Here is a tiny trained network, its code and every weight. The questions are about switching its units off for an input and a class, where a switched-off unit gives its printed mean instead of its output.

import numpy as np


def w(rows, s, z=0):
    codes = np.array(rows[::2]) - 128.0
    scale = np.full(codes.shape[1], s)
    scale[-1] = z or s
    return codes * scale


def f(y):
    return np.maximum(y, 0)


def log_softmax(a):
    a = a - a.max(-1, keepdims=True)
    return a - np.log(np.exp(a).sum(-1, keepdims=True))


def net(x, mask):
    res = np.array(x, float).reshape(1, 8) / 4 @ E
    y = f(res @ A[0][:, :-1].T + A[0][:, -1])
    res = res + np.where(mask, y, B[0][:, -1]) @ B[0][:, :-1]
    return log_softmax(res[-1] @ U[:, :-1].T + U[:, -1])


A, B = {}, {}
E = w([
[141,123,1,83,194,130],'x0',
[27,154,144,131,180,171],'x1',
[93,134,172,181,127,205],'x2',
[87,184,176,229,141,142],'x3',
[168,128,167,125,214,152],'x4',
[134,102,182,133,121,47],'x5',
[145,81,163,122,95,128],'x6',
[72,171,159,111,61,129],'x7',
],0.0099)
A[0] = w([
[69,129,248,139,155,152,121],'n1',
[141,59,126,164,194,62,204],'n2',
[109,119,108,69,97,183,138],'n3',
[144,150,62,99,87,182,168],'n4',
[192,119,116,175,135,109,22],'n5',
[97,139,142,50,133,101,151],'n6',
[84,114,167,168,56,41,134],'n7',
[158,152,114,88,168,153,231],'n8',
[119,165,178,132,112,141,52],'n9',
[109,138,124,107,146,135,4],'n10',
[95,174,128,94,136,123,32],'n11',
[85,60,121,96,111,181,82],'n12',
[203,91,130,52,91,7,96],'n13',
[27,156,79,48,135,132,86],'n14',
[70,128,99,125,145,123,185],'n15',
[181,159,137,191,156,135,72],'n16',
],0.018,0.0035)
B[0] = w([
[251,80,162,150,123,107,252],'n1',
[126,147,51,95,187,130,198],'n2',
[134,131,71,101,102,99,174],'n3',
[150,183,87,95,169,129,198],'n4',
[121,161,114,134,154,168,170],'n5',
[136,131,125,127,169,168,169],'n6',
[22,193,160,133,95,189,225],'n7',
[43,104,120,129,155,106,192],'n8',
[146,91,173,121,98,109,179],'n9',
[153,150,119,86,108,184,141],'n10',
[139,124,150,137,125,139,155],'n11',
[184,196,118,107,116,76,162],'n12',
[219,110,46,81,143,58,255],'n13',
[97,172,118,130,201,184,209],'n14',
[149,121,157,119,168,149,175],'n15',
[125,142,175,104,160,155,180],'n16',
],0.023,0.018)
U = w([
[70,104,109,128,173,90,30],'0',
[177,143,89,81,158,73,212],'1',
[93,192,120,118,185,158,244],'2',
[64,167,168,155,3,116,4],'3',
[45,38,114,210,95,61,11],'4',
[163,132,204,180,94,134,164],'5',
],0.0076,0.0032)

Each question gives the input, the list of numbers given to net, and the class t.
The units are the neurons (one row each of A and B). Each row of codes is followed by its name. A weight is (code - 128) times the scale printed after its matrix; where a second scale follows, it is the last column's (A, B and U).
mask holds one flag per neuron, in row order. A switched-off neuron (its flag False) gives its mean, the last column of its row in B, instead of its output. The means were averaged over made-up inputs and are rounded, as every weight is.
A unit's drop is (log p(t) with every unit on - log p(t) with that unit switched off) / (log p(t) with every unit on - log p(t) with every unit switched off).
The circuit of an input: a set's keep is (log p(t) with only the set's units on - log p(t) with every unit switched off) / (log p(t) with every unit on - log p(t) with every unit switched off). Starting from the 12 units with the biggest drops (on a tie, the unit counted first), units are removed one at a time, each time the one whose removal leaves the highest keep (on an exact tie, the one counted first), for as long as the keep stays at least 0.8.
units of the circuit, in order: the units of the circuit, biggest drop first
k most important neurons: the k neurons with the biggest drops, biggest first
drop of u: that unit's drop, to one decimal
input [6,6,5,-7,5,1,6,2], class 2: 3 most important neurons => (n13; n14; n1)
input [-4,8,6,-5,7,3,4,-1], class 5: units of the circuit, in order => (n13; n1)
input [5,0,5,-4,8,1,-6,-8], class 2: units of the circuit, in order => (n13)
input [7,0,8,1,3,3,0,-3], class 2: 2 most important neurons => (n13; n1)
input [5,4,6,-4,-7,-6,3,-4], class 2: 2 most important neurons => (n13; n14)
input [-1,-2,2,1,-6,1,2,-8], class 2: 2 most important neurons => (n1; n13)
input [6,1,4,-5,-3,-3,-4,6], class 2: drop of n14 => 0.4
input [-8,4,8,0,0,-1,8,3], class 5: drop of n1 => 1.2
input [-3,1,7,5,-8,6,4,7], class 3: drop of n15 => 0.0
input [7,-7,6,1,-8,-6,-6,-3], class 2: 2 most important neurons => (n13; n1)
